arr =
[[126 113 118 128 139 138 127 123 125 120]
 [127 115 123 129 133 137 120 123 121 119]
 [135 124 129 128 125 129 139 127 126 130]
 [127 117 137 138 130 137 140 117 122 112]
 [130 119 112 120 132 134 116 128 123 129]
 [138 129 149 141 118 126 154 121 128 122]
 [131 121 139 138 129 134 141 115 124 117]
 [137 137 128 126 116 127 139 134 124 137]
 [133 126 141 125 132 132 138 110 124 141]
 [149 127 124 121 124 116 134 141 128 140]
 [121 115 131 137 136 143 135 112 121 109]
 [135 125 120 125 126 130 130 131 124 129]]
arr[0][0]: 126
arr[1]: [127, 115, 123, 129, 133, 137, 120, 123, 121, 119]
arr[11][6]: 130
arr[10][1]: 115
arr[9][6]: 134
arr[2][3]: 128
arr[3][6]: 140
arr[5][7]: 121
arr[:, 6]: [127, 120, 139, 140, 116, 154, 141, 139, 138, 134, 135, 130]
arr[1][1]: 115
arr[:, 0]: [126, 127, 135, 127, 130, 138, 131, 137, 133, 149, 121, 135]
arr[9][0]: 149
arr[7][4]: 116
arr[5][1]: 129
arr[3][3]: 138
arr[:, 2]: [118, 123, 129, 137, 112, 149, 139, 128, 141, 124, 131, 120]
arr[11][1]: 125
arr[11][5]: 130
arr[11][2]: 120
arr[1][4]: 133
arr[3]: [127, 117, 137, 138, 130, 137, 140, 117, 122, 112]
arr[0][8]: 125
arr[:, 9]: [120, 119, 130, 112, 129, 122, 117, 137, 141, 140, 109, 129]
arr[6][7]: 115
arr[7][5]: 127
arr[7]: [137, 137, 128, 126, 116, 127, 139, 134, 124, 137]
arr[:, 5]: [138, 137, 129, 137, 134, 126, 134, 127, 132, 116, 143, 130]
arr[3][1]: 117
arr[1][9]: 119
arr[2][5]: 129
arr[5][6]: 154
arr[10][6]: 135
arr[3][5]: 137
arr[0][6]: 127
arr[0][9]: 120

X =
[[125, 120, 117, 128, 142, 146, 137, 122],
 [127, 119, 132, 142, 134, 142, 129, 133],
 [126, 121, 138, 142, 137, 118, 122, 134],
 [113, 131, 134, 134, 130, 130, 125, 111],
 [145, 156, 138, 120, 132, 145, 121, 130],
 [153, 148, 142, 121, 124, 120, 108, 139],
 [145, 144, 116, 112, 123, 133, 109, 146],
 [123, 148, 115, 133, 127, 124, 120, 114],
 [120, 120, 100, 119, 115, 115, 136, 132],
 [128, 136, 119, 123, 119, 115, 126, 136],
 [154, 155, 120, 108, 117, 124, 116, 137],
 [122, 137, 105, 109, 107, 113, 116, 138],
 [118, 110, 121, 139, 127, 121, 145, 126],
 [113, 121, 135, 148, 149, 142, 147, 104]]
X[0, 0]	125
X[3, 7]	111
X[4, 6]	121
X[1, 6]	129
X[9, 6]	126
X[9, 2]	119
X[10, 6]	116
X[:, 5]	[146, 142, 118, 130, 145, 120, 133, 124, 115, 115, 124, 113, 121, 142]
X[6, 6]	109
X[0, 4]	142
X[13, 7]	104
X[2, 4]	137
X[11, 2]	105
X[1, 5]	142
X[1, 4]	134
X[3, 4]	130
X[7, 1]	148
X[1, 3]	142
X[13, 3]	148
X[1, 7]	133
X[8, 4]	115
X[11, 3]	109
X[6, 2]	116
X[7, 7]	114
X[4]	[145, 156, 138, 120, 132, 145, 121, 130]
X[0, 3]	128
X[:, 0]	[125, 127, 126, 113, 145, 153, 145, 123, 120, 128, 154, 122, 118, 113]
X[2, 2]	138
X[13, 4]	149
X[8, 5]	115
X[11, 0]	122
X[11]	[122, 137, 105, 109, 107, 113, 116, 138]
X[10, 2]	120
X[:, 6]	[137, 129, 122, 125, 121, 108, 109, 120, 136, 126, 116, 116, 145, 147]

m =
[[139 123 131 136 125 119 127 150 137 139 127 132 106]
 [123 156 114 151 151 119 156 102 120 114 115 104 147]
 [133 103 105 141 147 155 144 111 111 148 147 124 145]
 [109 151 102 129 109 144 116 139 129 112 136 149 137]
 [141 142 132 111 152 132 115 155 148 143 139 106 105]
 [120 155 109 112 106 115 110 129 131 134 152 136 128]
 [156 137 147 141 145 146 155 120 125 130 151 144 128]
 [143 154 117 112 151 119 123 142 107 123 117 125 150]
 [138 125 118 139 123 122 104 121 103 142 112 129 126]]
Rows and columns are counted from 0.
row 0 col 0 = 139
row 0 col 8 = 137
row 2 col 0 = 133
row 8 col 2 = 118
row 4 col 12 = 105
row 5 col 3 = 112
row 1 col 2 = 114
row 3 col 4 = 109
row 1 col 11 = 104
row 3 col 5 = 144
row 1 col 1 = 156
row 0 col 11 = 132
row 4 col 8 = 148
row 4 col 2 = 132
row 1 col 0 = 123
row 1 col 4 = 151
row 4 col 7 = 155
row 4 col 9 = 143
row 0 col 7 = 150
row 4 col 5 = 132
row 6 col 3 = 141
row 5 col 8 = 131
row 6 col 11 = 144
row 0 col 2 = 131
row 5 col 11 = 136
row 6 col 2 = 147
row 2 col 4 = 147
row 5 col 5 = 115
row 5 col 6 = 110
row 3 col 0 = 109
row 7 col 12 = 150
row 0 col 9 = 139
row 7 col 2 = 117
row 1 col 9 = 114
row 6 col 12 = 128
row 8 col 5 = 122
